Below are the code and all the weights of a small trained network. Each question names an input and a class and asks about switching units off, where a switched-off unit gives its printed mean instead of its output.

import numpy as np


def w(rows, s, z=0):
    codes = np.array(rows[::2]) - 128.0
    scale = np.full(codes.shape[1], s)
    scale[-1] = z or s
    return codes * scale


def f(y):
    return np.maximum(y, 0)


def log_softmax(a):
    a = a - a.max(-1, keepdims=True)
    return a - np.log(np.exp(a).sum(-1, keepdims=True))


def net(x, mask):
    res = np.array(x, float).reshape(1, 8) / 4 @ E
    y = f(res @ A[0][:, :-1].T + A[0][:, -1])
    res = res + np.where(mask, y, B[0][:, -1]) @ B[0][:, :-1]
    return log_softmax(res[-1] @ U[:, :-1].T + U[:, -1])


A, B = {}, {}
E = w([
[131,133,132,130,127,128,132,127,128],'x0',
[125,128,127,126,132,129,127,125,128],'x1',
[133,129,132,128,125,127,128,125,126],'x2',
[152,201,183,1,185,85,30,240,127],'x3',
[128,124,127,129,124,126,125,132,128],'x4',
[125,129,128,127,132,126,130,126,126],'x5',
[127,127,127,125,129,128,131,127,130],'x6',
[222,32,172,124,232,224,195,181,25],'x7',
],0.01)
A[0] = w([
[133,135,128,128,119,137,129,135,134,53],'n1',
[120,115,128,122,152,144,137,133,139,36],'n2',
[121,102,128,119,131,121,127,129,142,36],'n3',
[149,205,190,4,181,97,32,234,120,27],'n4',
[190,59,148,130,211,196,174,180,64,148],'n5',
[122,129,143,125,117,121,136,130,119,67],'n6',
[107,72,102,255,73,178,212,19,124,7],'n7',
[201,47,143,125,223,184,185,177,51,161],'n8',
[131,113,129,128,128,115,123,128,130,89],'n9',
[138,130,129,125,131,140,111,110,127,86],'n10',
[134,157,121,139,126,150,140,142,137,29],'n11',
[67,209,73,141,54,17,73,88,204,174],'n12',
[130,137,126,139,131,138,120,133,130,91],'n13',
[119,125,128,119,123,129,148,141,141,85],'n14',
],0.0065,0.002)
B[0] = w([
[127,118,143,126,134,134,133,126,131,128],'n1',
[125,138,124,139,119,122,114,128,135,132],'n2',
[111,123,134,141,125,129,132,118,132,128],'n3',
[212,31,45,255,223,43,210,200,27,228],'n4',
[55,187,165,68,60,174,78,76,203,218],'n5',
[123,120,143,138,128,125,132,131,131,128],'n6',
[195,58,49,197,222,48,194,233,29,230],'n7',
[78,192,193,56,54,187,63,52,217,227],'n8',
[129,130,125,133,139,138,123,124,130,128],'n9',
[134,132,129,118,133,125,120,138,124,128],'n10',
[121,119,118,141,124,127,112,119,120,128],'n11',
[75,196,200,40,59,201,73,64,188,255],'n12',
[136,137,120,135,114,124,141,121,121,128],'n13',
[112,119,130,113,130,135,126,145,123,128],'n14',
],0.0067,0.015)
U = w([
[58,254,230,49,18,203,52,30,203,251],'0',
[182,22,22,215,252,66,212,194,63,5],'1',
],0.0081,0.0021)

Each question gives the input, the list of numbers given to net, and the class t.
The units are the neurons (one row each of A and B). Each row of codes is followed by its name. A weight is (code - 128) times the scale printed after its matrix; where a second scale follows, it is the last column's (A, B and U).
mask holds one flag per neuron, in row order. A switched-off neuron (its flag False) gives its mean, the last column of its row in B, instead of its output. The means were averaged over made-up inputs and are rounded, as every weight is.
A unit's drop is (log p(t) with every unit on - log p(t) with that unit switched off) / (log p(t) with every unit on - log p(t) with every unit switched off).
The circuit of an input: a set's keep is (log p(t) with only the set's units on - log p(t) with every unit switched off) / (log p(t) with every unit on - log p(t) with every unit switched off). Starting from the 12 units with the biggest drops (on a tie, the unit counted first), units are removed one at a time, each time the one whose removal leaves the highest keep (on an exact tie, the one counted first), for as long as the keep stays at least 0.8.
units of the circuit, in order: the units of the circuit, biggest drop first
top k neurons: the k neurons with the biggest drops, biggest first
drop when u is switched off: that unit's drop, to one decimal
input [-1,-4,-6,-8,-6,8,2,-4], class 1: units of the circuit, in order	[n7]
input [-6,-1,4,5,2,-1,-5,6], class 0: top 2 neurons	[n8, n5]
input [8,5,4,7,-4,6,-3,8], class 0: top 3 neurons	[n8, n5, n7]
input [5,6,-4,-4,6,3,-2,4], class 0: top 3 neurons	[n4, n8, n5]
input [7,3,6,-5,6,-5,-6,7], class 0: top 2 neurons	[n8, n5]
input [-1,-7,-5,-7,6,-7,8,-6], class 1: top 3 neurons	[n7, n8, n5]
input [7,-8,-5,-4,-3,4,-2,-3], class 1: top 2 neurons	[n7, n8]
input [3,-4,-6,2,4,0,-8,-1], class 1: top 3 neurons	[n8, n5, n12]
input [-8,4,8,-8,-8,2,-5,-5], class 1: drop when n7 is switched off	2.0
input [6,-1,5,6,6,-1,2,7], class 0: drop when n8 is switched off	5.0
input [-7,-2,6,-6,-4,-4,-7,8], class 0: drop when n5 is switched off	0.4
